Below is a small trained network, with its code and all its weights. Each question gives an input and a class and asks what happens when units are switched off, that is, made to give their printed mean instead of their output.

import numpy as np


def w(rows, s, z=0):
    codes = np.array(rows[::2]) - 128.0
    scale = np.full(codes.shape[1], s)
    scale[-1] = z or s
    return codes * scale


def norm(h):
    return h / np.sqrt((h * h).mean(-1, keepdims=True) + 1e-5)


def f(y):
    return np.maximum(y, 0)


def log_softmax(a):
    a = a - a.max(-1, keepdims=True)
    return a - np.log(np.exp(a).sum(-1, keepdims=True))


def net(x, mask):
    res = np.array(x, float).reshape(1, 2) / 4 @ E
    u = 0
    for l in range(2):
        y = f(norm(res) @ A[l][:, :-1].T + A[l][:, -1])
        res = res + np.where(mask[u : u + 3], y, B[l][:, -1]) @ B[l][:, :-1]
        u += 3
    return log_softmax(norm(res)[-1] @ U[:, :-1].T + U[:, -1])


A, B = {}, {}
E = w([
[163,134,86,156,1],'x0',
[122,227,94,158,141],'x1',
],0.0084)
A[0] = w([
[154,123,72,80,2,45],'L0N1',
[143,64,188,126,85,2],'L0N2',
[140,149,96,188,141,83],'L0N3',
],0.012,0.004)
B[0] = w([
[105,125,146,41,72,254],'L0N1',
[154,121,42,254,117,182],'L0N2',
[199,90,32,149,94,168],'L0N3',
],0.011,0.0081)
A[1] = w([
[159,142,104,93,90,164],'L1N1',
[131,137,143,128,132,2],'L1N2',
[74,75,122,247,110,178],'L1N3',
],0.014,0.004)
B[1] = w([
[100,129,139,169,247,253],'L1N1',
[33,155,97,159,165,128],'L1N2',
[110,204,74,241,153,224],'L1N3',
],0.013,0.0068)
U = w([
[139,143,56,250,133,2],'0',
[78,120,186,44,90,254],'1',
],0.011,0.0035)

Each question gives the input, the list of numbers given to net, and the class t.
The units are the neurons (one row each of A and B). Each row of codes is followed by its name. A weight is (code - 128) times the scale printed after its matrix; where a second scale follows, it is the last column's (A, B and U).
mask holds one flag per neuron, layer by layer. A switched-off neuron (its flag False) gives its mean, the last column of its row in B, instead of its output. The means were averaged over made-up inputs and are rounded, as every weight is.
A unit's drop is (log p(t) with every unit on - log p(t) with that unit switched off) / (log p(t) with every unit on - log p(t) with every unit switched off).
unit that matters most: the unit with the biggest drop
k most important neurons: the k neurons with the biggest drops, biggest first
drop when u is switched off: that unit's drop, to one decimal
input [-3,0], class 1: unit that matters most -> L0N2
input [-5,0], class 1: 4 most important neurons -> L0N2; L1N3; L1N1; L0N3
input [-5,-2], class 1: 3 most important neurons -> L0N2; L1N3; L1N1
input [-4,3], class 1: 3 most important neurons -> L0N2; L1N3; L0N3
input [-4,-1], class 1: 3 most important neurons -> L0N2; L1N3; L1N1
input [4,2], class 1: 3 most important neurons -> L0N1; L1N3; L0N2
input [7,2], class 1: 2 most important neurons -> L0N1; L1N3
input [-6,5], class 1: 4 most important neurons -> L0N2; L1N3; L1N1; L0N3
input [3,-1], class 1: drop when L0N1 is switched off -> 0.9
input [4,1], class 1: drop when L0N1 is switched off -> 0.5
input [6,1], class 1: drop when L1N2 is switched off -> 0.0
